Here is a tiny trained network, its code and every weight. The questions are about switching its units off for an input and a class, where a switched-off unit gives its printed mean instead of its output.

import numpy as np


def w(rows, s, z=0):
    codes = np.array(rows[::2]) - 128.0
    scale = np.full(codes.shape[1], s)
    scale[-1] = z or s
    return codes * scale


def f(y):
    return np.maximum(y, 0)


def log_softmax(a):
    a = a - a.max(-1, keepdims=True)
    return a - np.log(np.exp(a).sum(-1, keepdims=True))


def net(x, mask):
    res = np.array(x, float).reshape(1, 3) / 4 @ E
    y = f(res @ A[0][:, :-1].T + A[0][:, -1])
    res = res + np.where(mask, y, B[0][:, -1]) @ B[0][:, :-1]
    return log_softmax(res[-1] @ U[:, :-1].T + U[:, -1])


A, B = {}, {}
E = w([
[181,89,112,95,135,140,252,195,108],'x0',
[57,117,140,145,106,56,171,180,180],'x1',
[34,150,209,194,124,197,162,89,125],'x2',
],0.013)
A[0] = w([
[77,139,151,134,135,145,129,124,145,102],'N1',
[148,123,116,129,131,155,90,123,121,120],'N2',
[142,140,121,115,132,117,158,140,126,145],'N3',
[81,128,109,125,128,55,109,141,142,169],'N4',
[134,123,122,128,122,140,143,125,117,75],'N5',
[105,126,122,128,125,83,113,133,134,33],'N6',
[150,126,138,133,117,123,134,148,121,99],'N7',
[129,130,156,134,138,233,135,102,119,158],'N8',
[169,138,104,116,138,128,130,133,135,120],'N9',
[175,125,106,120,124,97,204,150,127,175],'N10',
[140,124,130,135,114,120,128,137,138,3],'N11',
[120,121,129,128,121,88,245,163,134,139],'N12',
[2,127,186,147,126,136,248,144,134,129],'N13',
[146,121,137,123,101,100,117,135,110,98],'N14',
[141,128,143,137,123,157,60,108,125,199],'N15',
[144,126,124,121,137,157,166,129,120,44],'N16',
[132,101,135,142,109,125,111,128,118,52],'N17',
[104,133,156,144,112,141,93,119,126,39],'N18',
],0.021,0.003)
B[0] = w([
[149,70,129,126,125,120,135,97,71,171],'N1',
[114,152,131,107,146,103,153,101,63,157],'N2',
[144,88,139,112,133,166,113,120,150,150],'N3',
[201,159,161,109,108,52,71,210,189,171],'N4',
[102,117,105,146,121,122,143,139,161,137],'N5',
[41,208,136,244,129,108,184,67,146,148],'N6',
[67,116,125,144,124,160,141,103,122,139],'N7',
[168,147,167,145,85,62,116,151,123,188],'N8',
[128,69,133,109,124,148,136,100,76,157],'N9',
[169,33,115,109,134,223,122,151,156,186],'N10',
[80,145,135,135,136,158,153,104,103,131],'N11',
[127,140,70,49,172,148,141,69,48,205],'N12',
[128,59,227,216,46,38,118,142,36,252],'N13',
[130,168,141,164,141,149,175,115,146,142],'N14',
[123,132,108,5,117,89,111,141,65,180],'N15',
[85,96,123,178,153,115,113,138,202,153],'N16',
[79,136,125,159,129,126,158,101,137,131],'N17',
[141,107,122,149,143,161,179,96,99,163],'N18',
],0.023,0.034)
U = w([
[100,172,104,132,123,153,129,166,143,91],'0',
[113,171,83,189,158,143,150,139,124,3],'1',
[147,254,112,124,141,80,95,218,221,74],'2',
[122,159,138,154,171,123,192,112,142,13],'3',
[178,128,28,42,209,165,153,117,108,132],'4',
[100,189,69,140,153,140,158,96,124,13],'5',
[188,96,124,137,145,175,159,173,164,112],'6',
[178,142,181,106,48,56,112,144,61,211],'7',
],0.01,0.0032)

Each question gives the input, the list of numbers given to net, and the class t.
The units are the neurons (one row each of A and B). Each row of codes is followed by its name. A weight is (code - 128) times the scale printed after its matrix; where a second scale follows, it is the last column's (A, B and U).
mask holds one flag per neuron, in row order. A switched-off neuron (its flag False) gives its mean, the last column of its row in B, instead of its output. The means were averaged over made-up inputs and are rounded, as every weight is.
A unit's drop is (log p(t) with every unit on - log p(t) with that unit switched off) / (log p(t) with every unit on - log p(t) with every unit switched off).
The circuit of an input: a set's keep is (log p(t) with only the set's units on - log p(t) with every unit switched off) / (log p(t) with every unit on - log p(t) with every unit switched off). Starting from the 12 units with the biggest drops (on a tie, the unit counted first), units are removed one at a time, each time the one whose removal leaves the highest keep (on an exact tie, the one counted first), for as long as the keep stays at least 0.8.
units of the circuit, in order: the units of the circuit, biggest drop first
top k neurons: the k neurons with the biggest drops, biggest first
drop when u is switched off: that unit's drop, to one decimal
input [7,7,-2], class 4: units of the circuit, in order : (N12)
input [-8,1,-7], class 2: units of the circuit, in order : (N13; N4)
input [-6,5,-2], class 2: units of the circuit, in order : (N13; N4)
input [-8,7,-3], class 2: top 2 neurons : (N13; N4)
input [-8,6,-1], class 2: top 2 neurons : (N13; N4)
input [5,2,0], class 4: units of the circuit, in order : (N12; N10)
input [-7,8,-3], class 2: top 2 neurons : (N13; N4)
input [3,7,-5], class 4: drop when N12 is switched off : 0.3
input [8,7,-2], class 4: top 2 neurons : (N12; N10)
input [-2,1,-3], class 2: drop when N13 is switched off : 0.6
input [-7,2,-7], class 2: drop when N13 is switched off : 0.5
input [-1,-5,-5], class 4: top 2 neurons : (N13; N8)
